Below is a small trained network, with its code and all its weights. Each question gives an input and a class and asks what happens when units are switched off, that is, made to give their printed mean instead of their output.

import numpy as np


def w(rows, s, z=0):
    codes = np.array(rows[::2]) - 128.0
    scale = np.full(codes.shape[1], s)
    scale[-1] = z or s
    return codes * scale


def norm(h):
    return h / np.sqrt((h * h).mean(-1, keepdims=True) + 1e-5)


def f(y):
    return y / 2 * (1 + np.tanh(0.7978845608 * (y + 0.044715 * y**3)))


def log_softmax(a):
    a = a - a.max(-1, keepdims=True)
    return a - np.log(np.exp(a).sum(-1, keepdims=True))


def net(x, mask):
    res = np.array(x, float).reshape(1, 5) / 4 @ E
    u = 0
    for l in range(4):
        y = f(norm(res) @ A[l][:, :-1].T + A[l][:, -1])
        res = res + np.where(mask[u : u + 3], y, B[l][:, -1]) @ B[l][:, :-1]
        u += 3
    return log_softmax(norm(res)[-1] @ U[:, :-1].T + U[:, -1])


A, B = {}, {}
E = w([
[97,136,161,159,181,200,130,128,1,15],'x0',
[168,188,99,143,112,164,117,105,99,166],'x1',
[117,139,146,78,154,172,146,131,162,85],'x2',
[184,116,119,120,143,131,93,90,114,95],'x3',
[120,97,180,115,171,92,148,140,123,120],'x4',
],0.0081)
A[0] = w([
[64,89,212,145,70,78,59,182,173,252,254],'0.n1',
[125,190,106,146,87,192,72,124,190,184,117],'0.n2',
[90,108,210,164,134,77,136,121,85,65,96],'0.n3',
],0.0041,0.00045)
B[0] = w([
[181,77,177,143,131,91,38,94,61,85,253],'0.n1',
[213,198,120,84,72,144,248,175,80,220,189],'0.n2',
[209,2,74,159,232,164,121,178,125,98,201],'0.n3',
],0.009,0.0031)
A[1] = w([
[160,48,163,87,83,3,72,126,228,116,158],'1.n1',
[75,255,92,105,161,180,96,111,191,30,246],'1.n2',
[188,134,152,99,79,159,119,131,162,185,1],'1.n3',
],0.0051,0.0019)
B[1] = w([
[54,164,68,22,152,81,137,62,99,138,254],'1.n1',
[70,157,145,2,98,63,110,174,129,136,182],'1.n2',
[161,146,131,150,70,219,251,103,41,76,155],'1.n3',
],0.0089,0.0054)
A[2] = w([
[69,185,64,141,45,103,59,35,39,139,120],'2.n1',
[4,58,126,122,107,79,139,162,123,79,250],'2.n2',
[126,199,56,152,82,124,138,26,188,163,62],'2.n3',
],0.0043,0.0017)
B[2] = w([
[138,228,106,102,101,177,119,201,106,106,254],'2.n1',
[119,91,29,73,157,219,126,68,129,130,250],'2.n2',
[108,45,197,237,68,72,109,209,156,1,181],'2.n3',
],0.0083,0.0031)
A[3] = w([
[114,16,149,137,198,175,130,96,193,87,2],'3.n1',
[38,130,43,113,95,138,69,142,145,120,232],'3.n2',
[83,1,148,128,209,150,180,105,138,99,135],'3.n3',
],0.0054,0.0018)
B[3] = w([
[212,102,126,205,108,127,134,150,161,138,204],'3.n1',
[82,218,113,157,254,57,161,219,115,160,220],'3.n2',
[181,115,245,198,212,241,148,144,162,89,253],'3.n3',
],0.008,0.0042)
U = w([
[113,199,114,94,125,50,113,123,78,98,98],'0',
[140,73,134,115,254,69,76,96,109,95,238],'1',
[214,72,167,186,116,133,164,162,180,144,1],'2',
],0.0048,0.001)

Each question gives the input, the list of numbers given to net, and the class t.
The units are the neurons (one row each of A and B). Each row of codes is followed by its name. A weight is (code - 128) times the scale printed after its matrix; where a second scale follows, it is the last column's (A, B and U).
mask holds one flag per neuron, layer by layer. A switched-off neuron (its flag False) gives its mean, the last column of its row in B, instead of its output. The means were averaged over made-up inputs and are rounded, as every weight is.
A unit's drop is (log p(t) with every unit on - log p(t) with that unit switched off) / (log p(t) with every unit on - log p(t) with every unit switched off).
The circuit of an input: a set's keep is (log p(t) with only the set's units on - log p(t) with every unit switched off) / (log p(t) with every unit on - log p(t) with every unit switched off). Starting from all 12 units, units are removed one at a time, each time the one whose removal leaves the highest keep (on an exact tie, the one counted first), for as long as the keep stays at least 0.8.
units of the circuit, in order: the units of the circuit, biggest drop first
top k neurons: the k neurons with the biggest drops, biggest first
k most important neurons of layer l: the k neurons of layer l with the biggest drops, biggest first
drop of u: that unit's drop, to one decimal
input [4,-5,1,5,2], class 2: units of the circuit, in order -> (1.n1 3.n3 0.n1)
input [-3,1,-2,4,7], class 0: units of the circuit, in order -> (1.n1)
input [-4,2,7,2,3], class 0: top 2 neurons -> (0.n3 3.n3)
input [4,-8,-4,-6,6], class 2: top 2 neurons -> (3.n3 3.n1)
input [2,-3,-8,7,5], class 2: units of the circuit, in order -> (0.n3 3.n3 0.n1 1.n1)
input [-6,-3,5,8,0], class 0: 2 most important neurons of layer 1 -> (1.n1 1.n3)
input [-6,-3,-2,7,0], class 0: top 3 neurons -> (1.n1 0.n3 2.n1)
input [4,-8,7,5,1], class 2: 2 most important neurons of layer 0 -> (0.n3 0.n1)
input [7,-6,-8,-3,3], class 2: 2 most important neurons of layer 1 -> (1.n1 1.n2)
input [3,-5,-8,6,7], class 2: drop of 1.n2 -> 0.1
input [-7,5,1,1,6], class 0: drop of 0.n3 -> 0.1
input [-8,1,-6,6,1], class 0: drop of 1.n1 -> 0.5
input [-4,-1,4,4,-1], class 0: drop of 1.n1 -> 0.3
input [1,-3,-5,4,4], class 2: top neuron -> (0.n3)
